Here is a tiny trained network, its code and every weight. The questions are about switching its units off for an input and a target symbol, where a switched-off unit gives its printed mean instead of its output.

import numpy as np


def w(rows, s, z=0):
    codes = np.array(rows[::2]) - 128.0
    scale = np.full(codes.shape[1], s)
    scale[-1] = z or s
    return codes * scale


def norm(h):
    return h / np.sqrt((h * h).mean(-1, keepdims=True) + 1e-5)


def f(y):
    return np.maximum(y, 0)


def softmax(a):
    e = np.exp(a - a.max(-1, keepdims=True))
    return e / e.sum(-1, keepdims=True)


def log_softmax(a):
    a = a - a.max(-1, keepdims=True)
    return a - np.log(np.exp(a).sum(-1, keepdims=True))


def net(x, mask):
    ids = ['Δαβζθω'.index(c) for c in x.split()]
    T = len(ids)
    res = E[ids] + P[:T]
    u = 0
    for l in range(3):
        q, k, v = (norm(res) @ M[l].T for M in (Q, K, V))
        z = softmax(np.where(np.tri(T) > 0, q @ k.T / 2**0.5, -1e9)) @ v
        res = res + np.where(mask[u], z, O[l][:, -1]) @ O[l][:, :-1]
        u += 1
        y = f(norm(res) @ A[l][:, :-1].T + A[l][:, -1])
        res = res + np.where(mask[u : u + 4], y, B[l][:, -1]) @ B[l][:, :-1]
        u += 4
    return log_softmax(norm(res)[-1] @ U[:, :-1].T + U[:, -1])


Q, K, V, O, A, B = {}, {}, {}, {}, {}, {}
E = w([
[86,50,59],'Δ',
[134,154,51],'α',
[187,37,98],'β',
[52,253,173],'ζ',
[158,70,56],'θ',
[128,26,70],'ω',
],0.0045)
P = w([
[33,249,245],'0',
[186,97,151],'1',
[196,85,186],'2',
[196,91,193],'3',
[204,98,207],'4',
[198,86,222],'5',
[203,82,242],'6',
],0.0018)
Q[0] = w([
[108,254,136],'0.h0',
[166,26,24],'0.h0',
],0.007)
K[0] = w([
[170,152,58],'0.h0',
[97,151,255],'0.h0',
],0.0084)
V[0] = w([
[56,112,244],'0.h0',
[201,252,107],'0.h0',
],0.0047)
O[0] = w([
[141,255,137,152],'0.h0',
[90,77,216,7],'0.h0',
],0.0053,0.002)
A[0] = w([
[180,124,252,29],'0.n0',
[24,178,85,4],'0.n1',
[162,165,74,99],'0.n2',
[176,217,39,178],'0.n3',
],0.0043,0.0011)
B[0] = w([
[253,152,179,163],'0.n0',
[127,146,106,154],'0.n1',
[145,110,170,192],'0.n2',
[140,85,203,255],'0.n3',
],0.0055,0.0028)
Q[1] = w([
[100,227,226],'1.h0',
[255,28,121],'1.h0',
],0.0049)
K[1] = w([
[204,56,154],'1.h0',
[76,254,177],'1.h0',
],0.0061)
V[1] = w([
[117,190,107],'1.h0',
[3,145,201],'1.h0',
],0.0055)
O[1] = w([
[224,189,44,103],'1.h0',
[211,3,95,5],'1.h0',
],0.0052,0.0021)
A[1] = w([
[113,104,88,113],'1.n0',
[38,168,150,9],'1.n1',
[129,137,133,69],'1.n2',
[156,3,105,147],'1.n3',
],0.0036,0.0015)
B[1] = w([
[82,119,106,142],'1.n0',
[255,96,163,194],'1.n1',
[148,75,181,128],'1.n2',
[14,217,125,254],'1.n3',
],0.0035,0.0021)
Q[2] = w([
[72,54,214],'2.h0',
[109,5,108],'2.h0',
],0.003)
K[2] = w([
[252,96,113],'2.h0',
[250,107,212],'2.h0',
],0.0039)
V[2] = w([
[107,58,248],'2.h0',
[252,89,241],'2.h0',
],0.0038)
O[2] = w([
[3,119,233,255],'2.h0',
[156,132,255,225],'2.h0',
],0.0043,0.00057)
A[2] = w([
[136,253,121,3],'2.n0',
[113,245,108,62],'2.n1',
[166,179,28,141],'2.n2',
[234,104,198,115],'2.n3',
],0.0051,0.0041)
B[2] = w([
[4,253,19,193],'2.n0',
[186,206,62,228],'2.n1',
[72,107,246,250],'2.n2',
[48,186,176,254],'2.n3',
],0.0043,0.0021)
U = w([
[50,99,84,76],'Δ',
[86,116,228,89],'α',
[254,161,102,176],'β',
[131,252,103,254],'ζ',
[168,138,184,43],'θ',
[160,23,119,118],'ω',
],0.013,0.0025)

Each question gives the input, a string of symbols that net reads in full, and the target symbol t.
The units are the heads (2 rows each of Q, K, V and O) and the neurons (one row each of A and B). Each row of codes is followed by its name. A weight is (code - 128) times the scale printed after its matrix; where a second scale follows, it is the last column's (O, A, B and U).
mask holds one flag per unit, layer by layer, with each layer's heads first. A switched-off unit (its flag False) gives its mean, the last column of its rows in O or B, instead of its output. The means were averaged over made-up inputs and are rounded, as every weight is.
A unit's drop is (log p(t) with every unit on - log p(t) with that unit switched off) / (log p(t) with every unit on - log p(t) with every unit switched off).
The circuit of an input: a set's keep is (log p(t) with only the set's units on - log p(t) with every unit switched off) / (log p(t) with every unit on - log p(t) with every unit switched off). Starting from the 12 units with the biggest drops (on a tie, the unit counted first), units are removed one at a time, each time the one whose removal leaves the highest keep (on an exact tie, the one counted first), for as long as the keep stays at least 0.8.
circuit, biggest first: the units of the circuit, biggest drop first
unit that matters most: the unit with the biggest drop
top k neurons: the k neurons with the biggest drops, biggest first
top k neurons in layer l: the k neurons of layer l with the biggest drops, biggest first
drop when u is switched off: that unit's drop, to one decimal
input θ ω ζ ω Δ θ Δ, target Δ: unit that matters most	1.h0
input Δ α Δ ω, target β: circuit, biggest first	0.h0, 2.h0
input ω ω ω β θ Δ θ, target ζ: circuit, biggest first	1.h0, 0.h0
input ω β β ω β β β, target ζ: circuit, biggest first	0.h0, 1.h0
input ω ω β, target ζ: circuit, biggest first	1.h0, 0.h0
input α θ β Δ, target ω: circuit, biggest first	1.h0, 0.h0
input θ ω β β β β, target Δ: top 2 neurons	0.n0, 0.n3
input Δ Δ ζ Δ ζ ω ω, target β: top 2 neurons	0.n0, 0.n3
input θ β ω Δ α, target Δ: top 2 neurons in layer 2	2.n2, 2.n3
input ω α ζ θ, target α: top 2 neurons in layer 0	0.n3, 0.n2
input ω ζ ω Δ ω β Δ, target Δ: top 2 neurons	0.n3, 2.n2
input ω Δ β ω Δ, target ζ: drop when 2.n0 is switched off	0.0
input θ ω θ ω, target Δ: drop when 0.h0 is switched off	0.3
input Δ Δ α ζ, target α: drop when 2.n1 is switched off	0.1
input ζ Δ ω, target ω: circuit, biggest first	1.h0
